Here is a tiny trained network, its code and every weight. The questions are about switching its units off for an input and a target symbol, where a switched-off unit gives its printed mean instead of its output.

import numpy as np


def w(rows, s, z=0):
    codes = np.array(rows[::2]) - 128.0
    scale = np.full(codes.shape[1], s)
    scale[-1] = z or s
    return codes * scale


def f(y):
    return y / 2 * (1 + np.tanh(0.7978845608 * (y + 0.044715 * y**3)))


def softmax(a):
    e = np.exp(a - a.max(-1, keepdims=True))
    return e / e.sum(-1, keepdims=True)


def log_softmax(a):
    a = a - a.max(-1, keepdims=True)
    return a - np.log(np.exp(a).sum(-1, keepdims=True))


def net(x, mask):
    ids = ['βδεζηθλμστφω'.index(c) for c in x.split()]
    T = len(ids)
    res = E[ids] + P[:T]
    r = res
    for j in range(3):
        rows = slice(2 * j, 2 * j + 2)
        q, k, v = (r @ M[0][rows].T for M in (Q, K, V))
        z = softmax(np.where(np.tri(T) > 0, q @ k.T / 2**0.5, -1e9)) @ v
        o = O[0][rows]
        res = res + np.where(mask[j], z, o[:, -1]) @ o[:, :-1]
    y = f(res @ A[0][:, :-1].T + A[0][:, -1])
    res = res + np.where(mask[3:15], y, B[0][:, -1]) @ B[0][:, :-1]
    return log_softmax(res[-1] @ U[:, :-1].T + U[:, -1])


Q, K, V, O, A, B = {}, {}, {}, {}, {}, {}
E = w([
[169,113,211],'β',
[141,206,3],'δ',
[76,119,46],'ε',
[102,137,155],'ζ',
[23,141,167],'η',
[83,143,104],'θ',
[144,103,8],'λ',
[109,114,42],'μ',
[20,159,133],'σ',
[188,115,89],'τ',
[211,143,152],'φ',
[66,161,187],'ω',
],0.022)
P = w([
[146,230,37],'0',
[82,255,8],'1',
[73,243,13],'2',
[76,236,21],'3',
[73,235,19],'4',
[89,210,36],'5',
[92,203,41],'6',
[102,189,47],'7',
[105,197,50],'8',
[105,180,61],'9',
],0.0035)
Q[0] = w([
[148,50,127],'H1',
[213,185,112],'H1',
[33,122,254],'H2',
[125,35,202],'H2',
[246,13,135],'H3',
[172,200,126],'H3',
],0.0095)
K[0] = w([
[193,70,109],'H1',
[92,117,174],'H1',
[70,65,177],'H2',
[174,50,174],'H2',
[143,7,176],'H3',
[179,168,124],'H3',
],0.012)
V[0] = w([
[153,124,95],'H1',
[187,103,35],'H1',
[125,164,65],'H2',
[119,201,151],'H2',
[8,2,244],'H3',
[146,130,162],'H3',
],0.009)
O[0] = w([
[103,133,160,123],'H1',
[119,236,73,114],'H1',
[112,63,89,175],'H2',
[150,45,234,160],'H2',
[104,254,75,3],'H3',
[232,124,95,101],'H3',
],0.0068,0.018)
A[0] = w([
[103,174,178,94],'N1',
[123,197,159,109],'N2',
[248,142,116,138],'N3',
[31,191,138,254],'N4',
[115,101,189,104],'N5',
[165,110,46,184],'N6',
[168,133,96,124],'N7',
[152,149,168,210],'N8',
[98,153,169,183],'N9',
[71,145,203,98],'N10',
[88,189,84,177],'N11',
[103,163,166,75],'N12',
],0.016,0.0084)
B[0] = w([
[148,187,16,154],'N1',
[153,137,10,139],'N2',
[80,33,85,151],'N3',
[133,124,209,232],'N4',
[95,153,51,247],'N5',
[58,164,87,203],'N6',
[132,134,38,135],'N7',
[227,2,114,161],'N8',
[202,155,155,190],'N9',
[183,183,62,234],'N10',
[31,197,197,165],'N11',
[134,155,65,143],'N12',
],0.0085,0.014)
U = w([
[132,127,95,177],'β',
[134,124,105,130],'δ',
[153,106,132,113],'ε',
[194,120,166,87],'ζ',
[101,92,250,118],'η',
[162,124,208,233],'θ',
[80,137,170,79],'λ',
[122,164,172,202],'μ',
[178,182,76,91],'σ',
[95,158,123,112],'τ',
[120,173,81,10],'φ',
[134,180,127,149],'ω',
],0.019,0.011)

Each question gives the input, a string of symbols that net reads in full, and the target symbol t.
The units are the heads (2 rows each of Q, K, V and O) and the neurons (one row each of A and B). Each row of codes is followed by its name. A weight is (code - 128) times the scale printed after its matrix; where a second scale follows, it is the last column's (O, A, B and U).
mask holds one flag per unit, heads first, then neurons. A switched-off unit (its flag False) gives its mean, the last column of its rows in O or B, instead of its output. The means were averaged over made-up inputs and are rounded, as every weight is.
A unit's drop is (log p(t) with every unit on - log p(t) with that unit switched off) / (log p(t) with every unit on - log p(t) with every unit switched off).
The circuit of an input: a set's keep is (log p(t) with only the set's units on - log p(t) with every unit switched off) / (log p(t) with every unit on - log p(t) with every unit switched off). Starting from the 12 units with the biggest drops (on a tie, the unit counted first), units are removed one at a time, each time the one whose removal leaves the highest keep (on an exact tie, the one counted first), for as long as the keep stays at least 0.8.
circuit, biggest first: the units of the circuit, biggest drop first
unit that matters most: the unit with the biggest drop
k most important neurons: the k neurons with the biggest drops, biggest first
which heads matter: for each layer, one digit per head in row order, 1 if its drop is at least 0.15 and else 0, layers parted by /
drop when u is switched off: that unit's drop, to one decimal
input ω ω β ω ω β δ φ, target β: circuit, biggest first	[H3, N3]
input θ ω ω η, target ω: circuit, biggest first	[H3, N4, N10, N1]
input φ μ δ, target β: circuit, biggest first	[H3]
input δ θ δ ω φ, target ε: 2 most important neurons	[N10, N3]
input φ λ λ, target φ: which heads matter	110
input η θ λ φ ω ε θ λ, target φ: which heads matter	011
input θ σ ω η θ ω η ε δ, target β: which heads matter	000
input ε ε ω ε ε β ζ, target θ: which heads matter	001
input ω ω β β θ λ τ φ, target ε: 2 most important neurons	[N5, N3]
input θ ω τ τ μ ω μ, target τ: which heads matter	001
input σ λ θ δ σ ω, target β: which heads matter	001
input ε β θ, target η: which heads matter	000
input φ ω λ σ σ ω θ, target η: which heads matter	001
input β μ λ θ ω, target σ: 2 most important neurons	[N10, N1]
input β μ ω θ μ θ ω θ ε, target λ: unit that matters most	H3
input β δ ω, target β: drop when N10 is switched off	0.2
input ε ω δ μ μ η, target β: drop when N10 is switched off	0.9
input ω ω μ β ω σ, target μ: drop when N11 is switched off	0.2
input φ ζ ω δ ζ ω ζ δ τ β, target ζ: drop when N8 is switched off	0.6
